Below is a small trained network, with its code and all its weights. Each question gives an input and a class and asks what happens when units are switched off, that is, made to give their printed mean instead of their output.

import numpy as np


def w(rows, s, z=0):
    codes = np.array(rows[::2]) - 128.0
    scale = np.full(codes.shape[1], s)
    scale[-1] = z or s
    return codes * scale


def f(y):
    return y / 2 * (1 + np.tanh(0.7978845608 * (y + 0.044715 * y**3)))


def log_softmax(a):
    a = a - a.max(-1, keepdims=True)
    return a - np.log(np.exp(a).sum(-1, keepdims=True))


def net(x, mask):
    res = np.array(x, float).reshape(1, 4) / 4 @ E
    y = f(res @ A[0][:, :-1].T + A[0][:, -1])
    res = res + np.where(mask, y, B[0][:, -1]) @ B[0][:, :-1]
    return log_softmax(res[-1] @ U[:, :-1].T + U[:, -1])


A, B = {}, {}
E = w([
[118,131,126,144,129],'x0',
[110,85,45,95,249],'x1',
[61,100,72,94,57],'x2',
[57,135,222,87,168],'x3',
],0.012)
A[0] = w([
[40,108,66,131,86,26],'n1',
[51,78,101,103,54,68],'n2',
[232,207,157,180,240,23],'n3',
[151,82,94,125,99,124],'n4',
[166,183,162,171,169,73],'n5',
[52,146,162,62,164,223],'n6',
[43,43,104,25,44,90],'n7',
[99,119,184,168,48,199],'n8',
[181,106,191,194,197,19],'n9',
[197,157,160,116,207,10],'n10',
[172,158,78,203,138,90],'n11',
[114,6,46,88,178,253],'n12',
[26,104,228,89,174,142],'n13',
[32,120,111,44,82,47],'n14',
[68,49,97,175,222,202],'n15',
[133,49,84,120,254,216],'n16',
[49,188,170,117,184,119],'n17',
[22,111,171,61,139,126],'n18',
[164,189,190,98,24,177],'n19',
[101,96,99,152,184,158],'n20',
[162,138,42,164,96,155],'n21',
[23,145,50,113,82,55],'n22',
[161,192,213,138,214,38],'n23',
[59,97,192,64,127,131],'n24',
[200,74,54,154,88,164],'n25',
[143,216,172,191,94,209],'n26',
[180,165,59,97,93,177],'n27',
[118,74,118,112,215,181],'n28',
[67,35,240,123,145,164],'n29',
[54,123,42,121,172,172],'n30',
[180,128,62,167,102,110],'n31',
[104,188,168,152,30,188],'n32',
[26,191,168,114,180,120],'n33',
[141,119,145,71,132,180],'n34',
[137,130,103,82,165,158],'n35',
[98,114,96,141,180,180],'n36',
[157,118,209,213,120,159],'n37',
[203,122,66,160,110,186],'n38',
[170,163,185,143,63,200],'n39',
],0.0093,0.0013)
B[0] = w([
[182,193,74,144,182,186],'n1',
[255,204,60,63,188,194],'n2',
[202,196,114,152,123,221],'n3',
[109,186,155,200,108,154],'n4',
[184,162,123,100,189,170],'n5',
[98,116,115,187,96,201],'n6',
[192,245,98,119,197,224],'n7',
[139,47,51,39,132,206],'n8',
[233,174,136,131,187,184],'n9',
[168,164,99,121,159,179],'n10',
[91,180,199,173,51,174],'n11',
[89,104,115,124,131,246],'n12',
[77,97,174,186,102,229],'n13',
[188,194,165,135,160,197],'n14',
[119,55,81,63,148,220],'n15',
[94,75,96,113,119,249],'n16',
[98,152,177,159,52,188],'n17',
[106,158,185,153,114,209],'n18',
[76,25,71,117,137,234],'n19',
[151,67,94,104,126,176],'n20',
[67,140,193,167,54,192],'n21',
[193,241,135,143,168,198],'n22',
[171,210,150,124,133,203],'n23',
[93,98,203,231,84,195],'n24',
[61,141,201,146,67,202],'n25',
[116,73,64,78,135,207],'n26',
[92,136,205,203,59,175],'n27',
[131,66,76,91,142,204],'n28',
[102,125,160,157,57,202],'n29',
[144,97,152,96,155,211],'n30',
[102,126,168,198,69,184],'n31',
[151,69,71,73,130,224],'n32',
[87,153,166,180,93,197],'n33',
[103,133,143,131,91,139],'n34',
[117,74,116,88,115,161],'n35',
[122,64,82,37,156,174],'n36',
[171,112,94,79,172,193],'n37',
[38,129,184,193,76,193],'n38',
[77,69,49,78,140,211],'n39',
],0.0063,0.011)
U = w([
[112,8,53,62,133,251],'0',
[78,110,183,198,96,136],'1',
[212,189,93,113,161,2],'2',
],0.015,0.00091)

Each question gives the input, the list of numbers given to net, and the class t.
The units are the neurons (one row each of A and B). Each row of codes is followed by its name. A weight is (code - 128) times the scale printed after its matrix; where a second scale follows, it is the last column's (A, B and U).
mask holds one flag per neuron, in row order. A switched-off neuron (its flag False) gives its mean, the last column of its row in B, instead of its output. The means were averaged over made-up inputs and are rounded, as every weight is.
A unit's drop is (log p(t) with every unit on - log p(t) with that unit switched off) / (log p(t) with every unit on - log p(t) with every unit switched off).
The circuit of an input: a set's keep is (log p(t) with only the set's units on - log p(t) with every unit switched off) / (log p(t) with every unit on - log p(t) with every unit switched off). Starting from the 12 units with the biggest drops (on a tie, the unit counted first), units are removed one at a time, each time the one whose removal leaves the highest keep (on an exact tie, the one counted first), for as long as the keep stays at least 0.8.
units of the circuit, in order: the units of the circuit, biggest drop first
k most important neurons: the k neurons with the biggest drops, biggest first
drop of u: that unit's drop, to one decimal
input [-6,-2,8,-8], class 1: 2 most important neurons : n25; n21
input [3,-8,4,7], class 0: units of the circuit, in order : n8
input [2,0,5,4], class 2: units of the circuit, in order : n7; n14
input [7,-7,-7,0], class 0: units of the circuit, in order : n39; n26
input [-7,-3,8,-8], class 1: 4 most important neurons : n25; n21; n27; n38
input [8,2,-3,2], class 2: 3 most important neurons : n19; n39; n8
input [3,-6,4,6], class 0: 4 most important neurons : n8; n32; n19; n39
input [1,-3,-6,5], class 2: 2 most important neurons : n9; n23
input [-3,7,8,6], class 2: 3 most important neurons : n7; n22; n14
input [-1,3,4,-3], class 2: 2 most important neurons : n19; n22
input [-4,-7,8,6], class 2: drop of n22 : 0.3
input [-6,7,-2,-8], class 1: drop of n21 : 0.2
input [-2,-8,8,8], class 0: drop of n39 : 0.4
